Each row has a name. After each piece below comes the name of the row it's from, unless a question asks for something else. Each question is about the rows just above it. Places in a row count from 0.

kef:  -14  -27   79  -50   19   29  -71   12 -110   36
ladi:  -14  -27   79  -50   19   29  -71   12 -110   79
Seme: -81  97 -21   2 -83 -44 -10 105 -97  92
vupup: -81  97 -21   2 -83 -44 -11 105 -97 -67
Fizo:  58 -87  57 -58  92  42  -2  -4 -78 -57
Row and place of -2 in the named rows:
Fizo, 6
Where in the named rows is -57?
Fizo, 9
Where does  58 -87  57 -58  91  42  -2  -4 -78 -57 differ from Fizo, and what was there?
4, 92
-11 is at row and place
vupup, 6
Where do -81  97 -21   2 -83 -44 -11 105 -97 -67 appear?
vupup

Subon:  -5 -43 -46  35 -21
vupup:  63  39  34 -49 -10
vazaf:  -71   36   73   46 -102
muf:  61 -57 -57 -22  45
kef: -81  36  43 -14 -58
ladi: -57 110  31 -52   8
Changed vazaf:  -71   36   72   46 -102. Place and old value:
2, 73
Where does  63  40  34 -49 -10 differ from vupup, and what was there?
1, 39
One entry of ladi was changed: -57 110  31 -53   8. Where, and from what?
3, -52
Where in the named rows is 8?
ladi, 4
Row and place of 35 in the named rows:
Subon, 3
Where in the named rows is -58?
kef, 4

vupup:  51 -27  26  -6  98  16 -30   4
ladi: -61   5  11 -18  42 -32 -16 -47
tig:  28  15 -71 -60  11 -39  37  45
vazaf:  -2  11  28   0 -30 -72 -20  22
Seme:  51 -27  26  -6 -16  26   6 -24
Where does  51 -27  25  -6 -16  26   6 -24 differ from Seme, and what was there?
2, 26
Row and place of -24 in the named rows:
Seme, 7
Where does -61   4  11 -18  42 -32 -16 -47 differ from ladi, and what was there?
1, 5
One entry of vazaf was changed:  -2  11  28   0 -30 -72 -20  21. Where, and from what?
7, 22
One entry of ladi was changed: -61   5  11 -17  42 -32 -16 -47. Where, and from what?
3, -18

tig:  14  50 -18 -36 -26  28 -29 -55 -87 -17 -67  39 -25  -3 -19  12 -26 -44  23 -15 -28  26 -58  22 -22 -15  33  80  -1  34 -53  30  89 -45  42 -27  47   5 -28  54  33  51  -9  37  26 -72  91  18 -24 -51 -22
Sagig:  12 -50   5 -35  29 -10  17  14  32  27  12  35 -21  13  46  -8  24   7 -28 -37   0   2  53  40  -3 -23   2   1 -21 -19  -2 -12  19 -45  42 -27  47   5 -28  54  33  51  -9  37  26 -72  91  18 -24 -51 -22
vupup:  12 -50   5 -35  29 -10  17  14  32  27  12  35  16  13  46  -8  24   7 -28 -37   0   2  53  40  -3 -23   2   1 -21 -19  -2 -12  19  68   1 -18  25  18 -17 -36  17 -35  20   6 -15  -5  53  23  -1  32 -15
Where in the named rows is 68?
vupup, 33
The row with  12 -50   5 -35  29 -10  17  14  32  27  12  35  16  13  46  -8  24   7 -28 -37   0   2  53  40  -3 -23   2   1 -21 -19  -2 -12  19  68   1 -18  25  18 -17 -36  17 -35  20   6 -15  -5  53  23  -1  32 -15 is
vupup
 14  50 -18 -36 -26  28 -29 -55 -87 -17 -67  39 -25  -3 -19  12 -26 -44  23 -15 -28  26 -58  22 -22 -15  33  80  -1  34 -53  30  89 -45  42 -27  47   5 -28  54  33  51  -9  37  26 -72  91  18 -24 -51 -22 is in which row?
tig
Where does  12 -50   5 -35  29 -10  17  14  32  27  12  35 -21  13  46  -8  24   7 -28 -37   0   2  53  40  -3 -23   2   1 -21 -19  -2 -12  19 -45  43 -27  47   5 -28  54  33  51  -9  37  26 -72  91  18 -24 -51 -22 differ from Sagig, and what was there?
34, 42
 12 -50   5 -35  29 -10  17  14  32  27  12  35 -21  13  46  -8  24   7 -28 -37   0   2  53  40  -3 -23   2   1 -21 -19  -2 -12  19 -45  42 -27  47   5 -28  54  33  51  -9  37  26 -72  91  18 -24 -51 -22
Sagig
Where does  12 -50   5 -35  30 -10  17  14  32  27  12  35 -21  13  46  -8  24   7 -28 -37   0   2  53  40  -3 -23   2   1 -21 -19  -2 -12  19 -45  42 -27  47   5 -28  54  33  51  -9  37  26 -72  91  18 -24 -51 -22 differ from Sagig, and what was there?
4, 29

vazaf:  25 -51 -36  -4 -40  30 -44   2  15  -6  -2 -59 -38 -71  34  -1 -20  52
ladi:  10 -61  20  13  61  -7  63 -11  -5 -35  42  14 -48  49 -31   8 -14 -31
Tilod:  10 -61  20  13  61  -7  63 -11  -5  27  42  14 -48  49 -42  -2  28  30
kef:  22  77 -16   6 -60  -7 -50  24 -48 -23  -4  -3  20  38  36   4 -29 -21
Sagig:   8 -28  80 -23  30 -33  70 -13  13  11 -21 -11  33 -75 -29  -2  70  19
muf:  -3 -68 -20  31  18   7  64  -6 -38 -39  38 -41 -19  16 -32  -7 -33  -4
tig:  77  28  79 -28 -13 -40 -11  16 -26 -54   7  10 -32   7 -30  28  13 -27
vupup:   9 -51 -36  -4 -40  10 -44   2  15  -6  -2 -59 -38 -71  14  -1 -20  52
Seme: -14 -97  18  -9  60  10 -18  17  55  16   7  -8 -38 -53 -42  -2  28  30
Row and place of -9 in the named rows:
Seme, 3
  8 -28  80 -23  30 -33  70 -13  13  11 -21 -11  33 -75 -29  -2  70  19 is in which row?
Sagig
Which row holds  77  28  79 -28 -13 -40 -11  16 -26 -54   7  10 -32   7 -30  28  13 -27?
tig
Where does -14 -97  18  -9  60  10 -18  17  55  16   7  -8 -38 -52 -42  -2  28  30 differ from Seme, and what was there?
13, -53
11 is at row and place
Sagig, 9

ladi: 15 46  9 14  9 46 10  6  6 21 30 26 34 19  7 15 23 17 23 25
Fizo: 19 30 12 24 13 15 14 18 13 20 23 42 31 19 19 18 13  6 17 19
kef: 15 29 93 10 25 10 51 17 19 13 19 26 11  8 33 45  6  6 15 26
One entry of ladi was changed: 15 46  9 14  9 46 10  6  6 21 31 26 34 19  7 15 23 17 23 25. Where, and from what?
10, 30
Where does 19 30 12 24 13 15 14 18 13 20 23 42 31 20 19 18 13  6 17 19 differ from Fizo, and what was there?
13, 19
Where does 15 45  9 14  9 46 10  6  6 21 30 26 34 19  7 15 23 17 23 25 differ from ladi, and what was there?
1, 46
19 30 12 24 13 15 14 18 13 20 23 42 31 19 19 18 13  6 17 19 is in which row?
Fizo
Where do 15 29 93 10 25 10 51 17 19 13 19 26 11  8 33 45  6  6 15 26 appear?
kef
Changed kef: 15 30 93 10 25 10 51 17 19 13 19 26 11  8 33 45  6  6 15 26. Place and old value:
1, 29
42 is at row and place
Fizo, 11

muf:  88  35  11 -14  47   6  10  37  11   2 -21  18   2  28 -31  -6 -30 -25  21  19 -35 -34  14  -2  -9  -9  -4  -1  22 -20  22  10  27  13  28   8  -1 -17
Tilod:   5 -17 -11 -16  22 -14   2   0  -4   1  14 -12  22   6 -15   0  -3 -18  17  17 -35 -13  -4  14  -9 -22 -22 106  17  23   6   2  -3  -8   6   7 -17  -4
vuz:  67  -1 -15  11 -23  34   8  28 -11 -13  14  -7  28  14  -1 -16   5  13 -19 -33 -35   4  -6  17  -4 -44   5 -18 -40  32 -12 -28 -33 -43 -24  12  22  41
Fizo: -109  -32  -26    1   -6  -29   -9  -51    7    7   32  -25  -24  -28   30   19   20    9  -23   -1  -35   37   -8   -4   -2   19  -14  -44    2    7  -17   -2  -22    9  -27   10  -17   10
Changed vuz:  67  -1 -15  11 -23  34   8  28 -11 -13  13  -7  28  14  -1 -16   5  13 -19 -33 -35   4  -6  17  -4 -44   5 -18 -40  32 -12 -28 -33 -43 -24  12  22  41. Place and old value:
10, 14
One entry of muf was changed:  88  35  11 -14  47   6  10  37  11   2 -21  18   2  28 -31  -6 -30 -25  21  19 -35 -34  14  -2  -9  -9  -5  -1  22 -20  22  10  27  13  28   8  -1 -17. Where, and from what?
26, -4

kef:  -94   68 -108   55 -116
tig:  -60   12 -109   30   59
ladi:   18  -61   44 -112   97
vuz: -24 -59 116 -40  21
Sagig:  103   89 -109  -63  -39
vupup: -24 -59 116 -40 -14
Where does -24 -59 116 -41  21 differ from vuz, and what was there?
3, -40
One entry of tig was changed:  -60   12 -109   29   59. Where, and from what?
3, 30
Where in the named rows is -39?
Sagig, 4
Row and place of -61 in the named rows:
ladi, 1
Where in the named rows is 59?
tig, 4

Sagig: -34  34  14 -46  15 -64
tig: -34  34  14  33  66  14
Seme:  -2  40  48 -49  -1 -75
Tilod: -35  34  14 -46 -71  25
Changed Seme:  -2  40  48 -48  -1 -75. Place and old value:
3, -49
Where does  -2  40  48 -50  -1 -75 differ from Seme, and what was there?
3, -49
-1 is at row and place
Seme, 4
Changed tig: -34  33  14  33  66  14. Place and old value:
1, 34
Row and place of -71 in the named rows:
Tilod, 4
Where in the named rows is -35?
Tilod, 0
Where does  -1  40  48 -49  -1 -75 differ from Seme, and what was there?
0, -2

